(in the rows, 128 means zero)
Each row is followed by its group and then its class within the group.
[132, 145, 132, 145, 126, 122, 129, 110, 135, 111, 125, 170, 118, 128, 124, 125, 123, 129, 136, 133, 119, 149, 108, 138, 118, 134, 106, 130, 128, 112, 133, 129, 82, 129, 85, 128, 131, 130, 126, 147, 138, 113, 118, 128, 131, 125, 119, 127, 202, 165, 119, 142, 138, 126, 129, 118, 97, 120, 131, 136, 144, 123, 132, 117, 126, 136, 125] | W (91)
[135, 137, 138, 135, 131, 112, 114, 118, 120, 121, 129, 154, 119, 127, 130, 149, 126, 118, 135, 133, 114, 138, 118, 138, 124, 125, 99, 126, 127, 113, 168, 126, 66, 119, 116, 137, 124, 129, 125, 132, 132, 127, 134, 127, 124, 112, 123, 126, 193, 139, 128, 127, 154, 139, 129, 126, 101, 122, 129, 130, 134, 128, 138, 132, 114, 134, 123] | W (85)
[127, 135, 132, 141, 122, 136, 143, 115, 128, 125, 126, 148, 116, 129, 130, 120, 122, 128, 132, 130, 117, 142, 118, 134, 124, 129, 107, 129, 127, 131, 146, 133, 91, 133, 106, 133, 124, 131, 126, 139, 126, 121, 114, 123, 128, 119, 133, 133, 160, 150, 114, 129, 136, 129, 130, 120, 117, 119, 128, 127, 133, 123, 130, 121, 123, 132, 124] | W (91)
[133, 143, 136, 147, 128, 118, 135, 120, 131, 123, 125, 160, 108, 127, 127, 134, 125, 121, 134, 136, 117, 145, 112, 136, 121, 129, 107, 128, 129, 127, 147, 124, 84, 122, 101, 133, 125, 130, 125, 143, 132, 118, 127, 126, 133, 116, 130, 123, 209, 144, 127, 131, 152, 134, 129, 115, 103, 123, 132, 125, 135, 123, 136, 125, 125, 132, 124] | W (85)
[136, 146, 133, 135, 129, 115, 131, 118, 137, 117, 127, 140, 123, 129, 128, 142, 127, 121, 128, 129, 128, 146, 116, 137, 113, 128, 109, 136, 132, 112, 128, 121, 91, 121, 105, 124, 123, 128, 125, 124, 136, 123, 141, 131, 134, 131, 126, 124, 209, 147, 139, 137, 148, 133, 130, 115, 102, 127, 129, 127, 137, 125, 136, 126, 131, 133, 129] | W (85)
[126, 140, 133, 153, 126, 128, 135, 115, 124, 116, 124, 155, 108, 128, 129, 119, 119, 133, 135, 134, 114, 152, 110, 135, 124, 128, 112, 130, 130, 120, 151, 131, 83, 129, 100, 132, 127, 131, 129, 147, 130, 117, 114, 126, 133, 114, 130, 134, 179, 151, 113, 127, 157, 129, 131, 113, 110, 122, 130, 127, 136, 123, 130, 124, 122, 130, 121] | W (85)
[139, 154, 130, 138, 132, 118, 130, 126, 137, 120, 136, 162, 119, 133, 132, 145, 130, 120, 137, 133, 131, 141, 109, 138, 120, 127, 108, 132, 129, 112, 132, 119, 107, 123, 105, 127, 128, 125, 123, 135, 139, 124, 145, 121, 134, 129, 131, 121, 209, 133, 135, 141, 156, 133, 131, 118, 94, 123, 131, 131, 150, 125, 137, 129, 128, 124, 129] | W (91)
[132, 142, 131, 127, 129, 120, 120, 116, 130, 115, 127, 146, 124, 120, 129, 139, 125, 123, 130, 126, 121, 127, 116, 132, 121, 130, 113, 132, 129, 116, 134, 125, 96, 128, 108, 138, 128, 128, 128, 119, 135, 122, 134, 126, 120, 130, 127, 130, 189, 151, 123, 142, 136, 134, 127, 123, 110, 126, 132, 134, 132, 126, 134, 129, 115, 132, 129] | W (91)
[139, 143, 133, 153, 128, 123, 139, 113, 132, 119, 122, 151, 115, 129, 130, 117, 120, 126, 135, 131, 126, 156, 113, 132, 122, 133, 113, 133, 128, 131, 132, 131, 99, 129, 93, 130, 125, 130, 125, 147, 133, 117, 110, 129, 138, 126, 128, 130, 174, 148, 121, 138, 131, 130, 134, 117, 106, 117, 130, 128, 131, 126, 131, 118, 125, 141, 125] | W (91)
[126, 138, 124, 118, 135, 130, 131, 123, 126, 121, 136, 152, 127, 130, 130, 123, 130, 124, 143, 129, 130, 116, 121, 128, 116, 127, 120, 127, 129, 110, 130, 128, 130, 130, 107, 132, 130, 127, 127, 133, 143, 123, 111, 130, 121, 120, 132, 127, 119, 142, 123, 135, 102, 125, 126, 140, 114, 122, 129, 133, 142, 124, 131, 127, 119, 137, 130] | U (87)
